Moves between points:
vofi: r>kigi, h>zepe, m>siba, p>pora, q>rono, l>gusa
lema: r>tele, h>sulu, m>gare, p>povu, q>fate, l>kefu
zepe: r>siba, h>pamu, m>dipi, p>rizu, q>nibi, l>rono
tama: r>vege, h>povu, m>muvo, p>kiza, q>fopo, l>fumu
nedu: r>zona, h>lepa, m>gibi, p>mine, q>muda, l>tavo
gibi: r>seso, h>tive, m>lote, p>nedu, q>dudo, l>bili
sepo: r>kiza, h>zulo, m>peko, p>mono, q>lema, l>muvo
tele: r>fumu, h>gare, m>fopo, p>muvo, q>mono, l>tipu
muvo: r>pera, h>lema, m>tele, p>tama, q>kefu, l>fene
kiza: r>tive, h>peko, m>tama, p>fure, q>tele, l>pera
pamu: r>dipi, h>gebo, m>zemu, p>vabo, q>meba, l>nibi
gebi: r>pora, h>zuba, m>rizu, p>vuka, q>dipi, l>siba
rafo: r>nibi, h>nipi, m>meba, p>zemu, q>dafu, l>remo
zope: r>nipi, h>fani, m>mine, p>fovi, q>gibi, l>zona
tavo: r>losa, h>muda, m>bili, p>seso, q>zope, l>nera
vabo: r>zepe, h>losa, m>pamu, p>zuba, q>rafo, l>zibe
vase: r>risi, h>guza, m>gusa, p>kigi, q>fepo, l>goki
fepo: r>guvo, h>vuka, m>mufa, p>kufu, q>vofi, l>koti
guvo: r>lema, h>mufa, m>sulu, p>goki, q>kigi, l>bozi
zibe: r>rono, h>rafo, m>nibi, p>dipi, q>remo, l>vuka
vege: r>muda, h>muvo, m>pera, p>tive, q>fene, l>netu
fure: r>lepa, h>sepo, m>kiza, p>tipu, q>muvo, l>vege
nera: r>rafo, h>zope, m>nipi, p>gebo, q>zona, l>difo
fate: r>mono, h>vase, m>risi, p>bozi, q>goki, l>peko
zova: r>nedu, h>fure, m>lepa, p>fani, q>vege, l>lote
mufa: r>sulu, h>gebi, m>pora, p>fepo, q>siba, l>kigi
zemu: r>zibe, h>nera, m>rafo, p>pamu, q>difo, l>meze
zuba: r>rizu, h>pugi, m>vabo, p>remo, q>zemu, l>dipi
netu: r>zope, h>fene, m>fani, p>dudo, q>lepa, l>nedu
meze: r>vuka, h>difo, m>remo, p>nibi, q>vabo, l>rizu
lote: r>tavo, h>vege, m>muda, p>gibi, q>netu, l>fovi
seso: r>pugi, h>lote, m>tavo, p>zona, q>fovi, l>gebo
fovi: r>nera, h>netu, m>zope, p>bili, q>nedu, l>kivu
kufu: r>goki, h>pugu, m>fepo, p>gusa, q>pora, l>sulu
pugu: r>fepo, h>meze, m>vuka, p>rono, q>rizu, l>pora
kivu: r>difo, h>nedu, m>zona, p>nipi, q>tavo, l>pugi
fani: r>mine, h>tipu, m>zova, p>netu, q>tive, l>gibi
dafu: r>zuba, h>seso, m>pugi, p>difo, q>gebo, l>pamu
rizu: r>vofi, h>vabo, m>zepe, p>gebi, q>zibe, l>guza
kigi: r>fate, h>siba, m>vase, p>koti, q>kufu, l>zulo
meba: r>meze, h>kivu, m>difo, p>rafo, q>pugi, l>zuba
peko: r>tama, h>goki, m>povu, p>sepo, q>gare, l>tele
zona: r>dafu, h>gibi, m>seso, p>kivu, q>bili, l>losa
mono: r>fure, h>risi, m>sepo, p>kefu, q>povu, l>tama
pugi: r>vabo, h>tavo, m>losa, p>dafu, q>nera, l>zemu
difo: r>remo, h>zona, m>dafu, p>meba, q>losa, l>vabo
povu: r>muvo, h>guvo, m>lema, p>peko, q>bozi, l>fopo
bili: r>gebo, h>dudo, m>fovi, p>tavo, q>mine, l>nipi
dudo: r>fovi, h>fumu, m>netu, p>muda, q>zova, l>mine
risi: r>sepo, h>gusa, m>zulo, p>fate, q>guvo, l>povu
dipi: r>guza, h>zemu, m>zibe, p>zepe, q>meze, l>pugu
fene: r>fani, h>kefu, m>tipu, p>fumu, q>kiza, l>lepa
zulo: r>peko, h>kufu, m>goki, p>risi, q>sulu, l>lema
fopo: r>fene, h>bozi, m>kefu, p>tele, q>sepo, l>fure
tive: r>lote, h>tama, m>vege, p>lepa, q>fumu, l>dudo
lepa: r>gibi, h>kiza, m>tive, p>zova, q>pera, l>muda
pora: r>koti, h>rizu, m>vofi, p>mufa, q>guza, l>vase
bozi: r>kefu, h>kigi, m>fate, p>gare, q>zulo, l>sepo
pera: r>dudo, h>tele, m>fumu, p>vege, q>tipu, l>fani
koti: r>bozi, h>vofi, m>kigi, p>sulu, q>gusa, l>risi
siba: r>vase, h>dipi, m>guza, p>vofi, q>pugu, l>kufu
goki: r>povu, h>fepo, m>guvo, p>zulo, q>koti, l>gare
rono: r>kufu, h>nibi, m>pugu, p>guza, q>gebi, l>mufa
kefu: r>tipu, h>fate, m>mono, p>fopo, q>peko, l>kiza
sulu: r>gare, h>pora, m>koti, p>guvo, q>vase, l>fate
guza: r>gusa, h>zibe, m>rono, p>siba, q>vuka, l>fepo
mine: r>kivu, h>zova, m>nedu, p>zope, q>lote, l>seso
gusa: r>zulo, h>rono, m>kufu, p>vase, q>mufa, l>guvo
tipu: r>zova, h>mono, m>fure, p>fene, q>tama, l>tive
muda: r>bili, h>pera, m>dudo, p>lote, q>fani, l>zope
losa: r>pamu, h>bili, m>gebo, p>pugi, q>nipi, l>rafo
fumu: r>netu, h>fopo, m>fene, p>pera, q>fure, l>zova
nibi: r>pugu, h>meba, m>meze, p>zibe, q>zuba, l>gebi
gare: r>fopo, h>koti, m>bozi, p>lema, q>risi, l>mono
gebo: r>zemu, h>fovi, m>nera, p>losa, q>kivu, l>meba
nipi: r>meba, h>mine, m>kivu, p>nera, q>seso, l>dafu
remo: r>gebi, h>dafu, m>zuba, p>meze, q>pamu, l>zepe
vuka: r>mufa, h>remo, m>gebi, p>pugu, q>zepe, l>vofi

The rows follow the links: the fewer symbols apart two points are, the more alike their rows tend to be.

Here are some points, each with a row of numbers. One shown again gets a slightly different row.
sepo: -37 -76 -20 -130 11 55 -37 -16 60 -8 67 -70 -11 45 56 -5 -72 90 44 37 60 24 106 -28 -75 -63 41 17 -72 42 -38 1 -7 29 43 -26 23 27 43 -52 -14 0 71 12 100 50 -14 -29 -2 44 -76 -5 -39 -22 -32 -39 14 -39 3 -91 -55 -13 -64 -39 -11 -2 11 72
zope: 17 93 62 -25 25 -108 22 -17 -1 -2 16 24 5 -33 -22 -60 87 -24 6 22 -41 -94 -48 2 -34 49 -31 28 -1 -3 -18 31 -75 -71 17 -68 -21 20 42 56 -66 110 -20 11 -25 18 -33 9 -86 89 -26 11 -36 -83 -40 -88 -32 41 -19 67 49 -19 18 16 -7 68 68 -86
dafu: -18 24 44 27 45 -34 -49 48 11 28 32 -34 -20 -39 -95 -39 93 -21 3 -87 -56 -102 -27 73 -10 22 36 12 25 10 -34 0 7 -109 -75 -6 62 -40 3 -2 -10 -49 -98 -10 -115 4 -41 9 52 74 0 27 -25 -20 85 -20 12 66 5 77 2 28 97 -6 -79 -54 4 -39
pamu: 31 31 -50 35 21 -34 39 79 -58 -58 -68 5 16 -52 -79 -53 121 -15 -134 -100 -29 -49 -29 -22 -61 20 -84 71 -6 34 -2 -33 -35 18 -52 39 22 -32 26 44 48 41 -56 -17 -26 17 -40 2 -40 23 69 30 -19 10 50 36 0 78 16 102 6 56 49 58 -48 -50 -5 -33
muvo: -8 -29 -44 -34 -52 3 13 -39 24 -59 -26 23 20 44 74 10 -38 34 24 99 10 27 62 -60 -4 -35 -41 -19 -33 11 14 2 -42 63 78 -11 -60 51 49 5 -40 68 92 22 134 23 18 7 -81 -14 -35 3 -28 7 -128 -33 -22 -42 -3 -50 21 -44 -120 5 70 61 47 10
pugu: 14 -39 -13 4 50 55 14 64 -48 15 -6 -28 -1 -16 -16 11 -9 -9 -68 -106 49 58 -35 6 -18 -16 30 32 16 9 5 -8 77 54 -67 55 64 -57 -47 -25 79 -73 -35 -44 -73 -28 -10 -36 78 -42 61 18 36 32 135 90 43 21 59 -2 -54 46 66 25 -26 -82 -62 65
pora: -47 -66 -101 35 -30 71 -4 26 -4 6 -45 -32 -16 14 -70 11 -28 46 -72 -48 -17 60 80 5 -30 -47 -49 -10 -67 16 -29 -93 -17 64 -21 43 20 -24 -22 -40 97 -74 -9 25 75 -3 27 4 62 -34 68 -37 -6 68 6 90 33 -37 -64 -11 -69 47 9 -25 -95 -81 -61 29
fani: 1 -56 1 -4 -26 12 -77 37 70 -81 13 -23 27 17 70 -1 39 16 66 23 -20 -92 35 2 35 -22 54 -11 66 24 25 61 35 -50 -2 -8 -11 24 73 16 -109 -7 18 -26 -16 36 -42 21 -19 43 -108 84 -47 3 -46 -89 -15 38 88 2 61 -27 -54 17 95 19 87 13
rono: 4 -64 -47 31 30 78 4 71 -36 -10 -23 -37 6 -7 -17 13 -17 3 -75 -112 40 45 3 6 -20 -31 20 22 5 12 15 -15 72 59 -62 65 62 -54 -30 -42 82 -74 -29 -40 -45 -25 -10 -29 83 -48 54 17 33 49 120 95 44 17 51 -3 -45 59 48 23 -21 -91 -62 72
kiza: -6 6 -14 -7 -57 -20 10 -71 31 -16 -13 36 2 45 66 20 -56 5 62 133 -5 24 32 -30 44 -4 -32 -47 -20 -13 10 7 -43 18 85 -31 -77 52 21 15 -52 59 80 41 105 10 32 20 -67 -30 -36 -20 -10 -4 -137 -41 -34 -59 -35 -52 33 -62 -100 -13 65 85 43 -26
guvo: 27 -22 -29 -30 -1 56 77 -13 -46 10 -15 17 2 17 75 45 -106 12 -43 23 80 154 -5 -72 0 -22 -13 2 -27 -11 33 -5 36 138 37 36 -10 -10 -48 -24 72 7 59 -10 60 -30 35 -34 -1 -104 40 -29 63 20 7 71 11 -55 15 -78 -30 4 -46 15 42 7 -55 65
meba: 7 25 9 0 56 -28 -16 72 -18 -13 7 -39 -6 -56 -99 -51 106 -7 -67 -118 -29 -87 -17 29 -63 18 -11 54 2 22 -40 -6 -10 -64 -68 5 60 -43 18 8 26 -5 -80 -14 -83 18 -52 -16 20 83 12 34 -38 -23 96 -1 8 74 24 94 -11 50 85 19 -75 -63 1 -21
gibi: -28 34 14 5 -29 -65 -47 -22 52 -21 14 1 6 -4 -34 -35 83 6 58 52 -79 -121 29 29 -4 18 -21 -11 6 13 -30 2 -83 -108 25 -57 -31 38 68 33 -84 46 -12 30 21 42 -21 42 -63 91 -59 7 -68 -33 -97 -91 -33 15 -35 46 45 -40 -12 -22 -3 46 71 -79
sulu: 32 -2 -22 -50 18 41 90 -22 -67 24 -21 9 9 18 52 31 -98 9 -62 15 89 143 -12 -68 -36 -22 -29 16 -49 -8 19 -21 22 129 42 26 -3 0 -44 -32 84 32 58 -4 62 -24 36 -56 -13 -89 48 -48 58 3 20 72 8 -52 -10 -73 -47 8 -27 16 13 9 -53 64
lepa: 12 -49 41 -31 3 11 -62 15 51 -45 51 -27 22 18 104 -10 -5 14 94 30 22 -69 3 -3 28 -17 84 3 75 12 31 97 54 -47 2 -24 5 15 52 3 -109 -3 32 -39 -36 26 -38 -4 -10 35 -111 69 -23 -20 -6 -88 -8 29 107 -29 54 -32 -35 14 113 25 71 34
dipi: 15 82 36 51 22 -28 55 -26 -69 96 -9 35 -32 -31 -89 8 -1 -55 -48 -56 -5 60 -94 36 23 52 -16 -5 -5 -39 -6 -34 13 0 -36 20 24 -44 -88 2 80 -26 -64 2 -80 -53 30 -7 41 -41 107 -58 62 -1 88 65 16 -8 -52 32 -33 33 94 -6 -74 -22 -71 -43

Each walk starts at a row. The symbols on each line, taken left to right, move it on to the next point.
Answer with the point's row; about right is enough.
---
-2 -80 -72 27 16 88 -12 86 -31 -21 -39 -38 0 -3 -25 18 -17 17 -80 -96 29 54 29 3 -15 -38 6 17 -1 27 8 -40 62 62 -55 77 55 -46 -20 -38 77 -84 -25 -26 -18 -16 1 -9 84 -54 57 15 17 66 87 95 41 19 38 3 -48 59 36 13 -32 -93 -60 70
q m m r m	-15 -87 -87 38 -10 90 -9 65 -15 -21 -39 -20 -3 7 -38 22 -13 36 -81 -92 4 53 50 -3 -19 -42 -12 1 -20 33 0 -59 45 71 -45 71 36 -43 -18 -41 86 -91 -25 -13 18 -4 1 -8 86 -60 64 2 14 82 55 93 37 -3 10 7 -58 62 26 9 -52 -104 -56 64
h q m r h	33 45 -58 78 2 -35 56 42 -60 -42 -96 37 12 -50 -86 -26 90 -47 -128 -70 -40 -11 -44 -17 -25 34 -108 42 -1 7 11 -50 -41 38 -27 49 -14 -29 -3 63 61 40 -49 3 -12 -19 -3 3 -36 -19 104 4 6 20 19 68 -11 42 -16 95 8 43 52 57 -50 -31 -16 -52
---
-11 23 -22 -66 32 7 79 -46 -45 61 9 -16 -18 3 -18 2 -72 37 -69 -9 58 124 17 -41 -76 -12 -49 24 -113 5 -36 -58 -38 83 38 -3 3 -12 -33 -40 100 32 34 32 83 -6 30 -37 -2 -27 62 -78 24 -13 13 51 9 -63 -81 -56 -81 24 8 -19 -84 -5 -64 22
p r r r l m	-3 14 92 -61 13 -18 -30 -58 45 43 84 -3 -8 24 92 15 -52 2 124 88 29 -33 -26 11 34 6 96 -32 41 -25 16 80 36 -59 38 -66 -21 30 -8 -5 -97 18 33 -13 -31 4 -9 -5 -9 24 -103 16 6 -55 -25 -96 -18 -24 29 -57 47 -65 -33 -22 76 73 44 4
h l m l h p	-5 -7 -38 -20 -64 1 7 -53 21 -52 -18 35 22 28 75 10 -44 25 41 120 -4 24 45 -57 20 -18 -35 -24 -24 -3 14 -2 -44 45 81 -17 -75 57 37 25 -49 58 80 28 118 13 27 17 -68 -23 -33 -18 -7 5 -140 -40 -28 -57 -18 -50 29 -51 -109 0 64 75 42 -9
---
-18 -66 -52 -99 -3 36 0 -4 45 -50 17 -36 14 45 85 -18 -43 76 8 46 46 21 88 -66 -67 -52 -4 24 -73 33 -10 -4 -30 60 59 -16 3 37 64 -28 -19 49 93 8 126 50 -11 -29 -45 36 -66 15 -43 -4 -71 -43 -10 -34 17 -73 -25 -24 -96 -3 30 25 34 52
r p q p h p	-27 -73 -41 -114 18 47 -24 0 50 -28 45 -55 3 43 76 -17 -62 90 28 40 55 23 96 -55 -81 -61 19 27 -68 43 -27 9 -22 41 48 -30 10 33 59 -38 -21 37 86 1 111 50 0 -40 -21 26 -70 5 -50 -16 -58 -34 2 -33 15 -84 -42 -20 -79 -19 10 1 26 66
p p l l h m	-1 -51 -59 -55 -36 22 10 -17 31 -74 -19 6 28 35 82 -6 -44 53 9 83 23 24 79 -67 -32 -43 -36 0 -43 23 8 0 -42 72 70 -13 -50 45 60 4 -30 73 95 13 133 39 8 0 -82 -6 -44 6 -32 3 -119 -18 -16 -30 9 -49 16 -32 -111 11 60 45 40 25
---
-8 -53 -58 -78 -21 31 5 -15 34 -66 -4 -13 22 40 82 -10 -36 69 11 62 34 27 90 -79 -53 -50 -23 14 -56 37 -3 0 -36 73 66 -20 -26 47 65 -8 -29 70 91 6 139 46 0 -14 -66 6 -52 14 -40 -15 -97 -40 -12 -27 10 -64 -5 -31 -109 5 48 40 41 40
r r h p r p	-15 -62 -19 18 -30 3 -88 33 70 -84 1 -14 29 14 50 -14 50 16 75 35 -40 -114 53 5 38 -21 40 -16 56 30 14 45 6 -59 -3 -14 -14 34 81 19 -115 -6 9 -16 -1 42 -32 39 -27 44 -100 81 -62 12 -70 -72 -13 38 73 21 66 -31 -55 11 90 13 84 -11
p l p q r m h	-27 -26 -11 24 -50 -30 -83 8 74 -61 -2 -7 15 20 -1 -27 72 16 73 46 -70 -131 55 21 23 -3 -2 -22 23 18 -6 19 -44 -83 14 -23 -34 41 77 30 -102 4 2 14 25 40 -30 48 -36 65 -83 43 -75 9 -99 -87 -21 23 14 36 57 -31 -46 -9 35 31 82 -47
---
14 -53 25 -12 1 18 -71 39 72 -68 33 -24 25 10 90 -6 22 12 78 26 1 -83 27 1 28 -20 78 -10 71 9 31 80 43 -42 -2 -17 0 23 61 10 -111 0 21 -31 -29 38 -39 9 -13 42 -109 83 -38 -3 -29 -78 -10 43 102 -10 61 -35 -42 18 114 15 73 31
l l p m q	-18 60 33 -2 -7 -93 -27 -30 42 -18 12 6 -9 -14 -36 -48 76 -3 43 49 -70 -115 -1 23 -12 34 -28 0 -7 12 -35 7 -93 -100 18 -58 -26 34 57 34 -73 74 -18 29 6 32 -29 35 -67 103 -45 6 -68 -54 -80 -94 -35 21 -45 54 37 -38 -3 -15 -17 51 66 -89
m r r r q m q	-23 23 41 59 22 -30 -69 41 24 27 28 -19 -18 -43 -91 -24 86 -30 20 -68 -55 -103 -30 87 26 39 40 -3 48 -4 -22 10 12 -121 -70 -5 39 -27 -6 4 -27 -57 -98 -5 -124 -2 -32 18 50 69 -4 23 -24 -7 76 -18 12 57 1 77 16 18 94 -21 -55 -47 10 -49
---
25 33 47 20 50 6 36 5 -58 88 15 -6 -29 -31 -56 13 -16 -32 -50 -83 39 61 -86 34 -6 28 24 16 -5 -24 1 -9 59 12 -57 28 48 -56 -87 -28 85 -48 -57 -16 -99 -47 10 -36 68 -38 74 -31 68 -8 135 69 29 -5 -8 7 -40 39 98 4 -59 -40 -84 14
l l h m	29 14 30 6 52 26 36 32 -57 68 11 -5 -20 -20 -38 9 -17 -27 -48 -94 44 55 -60 26 -10 10 34 22 3 -17 5 -6 63 22 -51 33 58 -55 -73 -32 79 -55 -50 -25 -93 -39 3 -34 72 -39 64 -14 62 3 149 74 33 12 10 8 -45 51 87 6 -48 -60 -74 37
m l q h	26 68 -42 98 -10 -42 60 27 -79 -23 -95 53 5 -53 -89 -13 77 -47 -109 -50 -41 11 -51 -9 2 33 -105 21 -1 -4 15 -60 -45 18 -25 43 -17 -23 -21 51 66 30 -50 12 -10 -26 18 25 -23 -38 120 -23 25 29 13 68 -14 32 -40 94 8 42 46 41 -53 -22 -35 -57
---
14 -63 -30 6 -24 77 27 -29 -14 4 -21 23 4 42 83 64 -123 10 7 38 56 132 11 -35 43 -38 10 -34 10 -20 39 -10 64 104 27 36 -25 2 -45 -35 40 -49 67 -17 55 -27 47 -17 39 -118 20 -28 62 56 -5 59 10 -66 20 -89 -22 -14 -63 8 61 7 -42 73
l q h r m r	-56 -78 1 -113 7 64 -43 -29 56 22 79 -77 -17 48 52 12 -81 86 61 33 50 30 99 -2 -56 -54 65 -10 -63 29 -33 -2 -1 8 35 -32 34 18 25 -76 -10 -27 64 14 79 41 10 -31 23 33 -79 -17 -36 -23 -28 -35 23 -46 -9 -96 -57 -26 -51 -58 -18 -6 3 64
h q p m	19 2 -19 -65 24 26 93 -31 -64 38 -3 4 -4 13 38 20 -92 24 -72 -2 82 146 -7 -66 -57 -13 -36 33 -79 -10 -2 -34 -7 120 37 5 2 -5 -46 -25 92 46 52 -2 62 -19 31 -55 -8 -63 55 -52 51 -7 26 77 11 -52 -25 -76 -49 11 -20 7 -19 5 -64 50
---
26 17 -27 10 47 -25 17 82 -39 -44 -48 -7 18 -62 -78 -54 117 -11 -124 -104 -15 -60 -25 -9 -69 17 -57 77 -1 38 -20 -19 -30 7 -59 33 41 -40 35 28 52 35 -59 -14 -46 10 -50 -5 -25 52 49 41 -25 -11 71 28 13 77 26 97 -10 58 66 54 -61 -61 -3 -22
q p r m m q r	14 83 14 72 16 -40 59 -22 -79 73 -28 51 -26 -38 -94 8 10 -62 -64 -36 -21 58 -80 35 34 50 -54 -9 0 -37 -6 -45 -7 -2 -40 29 -8 -39 -82 11 78 -17 -64 16 -67 -51 30 12 31 -43 117 -60 63 10 63 67 1 -5 -78 50 -13 26 78 -1 -74 -17 -64 -48
l m h h m	-11 22 51 83 8 -34 -59 33 22 24 15 -9 -21 -31 -74 -4 77 -38 44 -51 -70 -106 -42 92 53 38 42 -20 67 -12 -3 16 29 -119 -66 2 28 -26 -14 13 -42 -67 -95 -15 -127 -12 -21 31 57 44 1 21 -8 6 60 -27 10 51 9 81 32 7 85 -12 -34 -34 12 -51
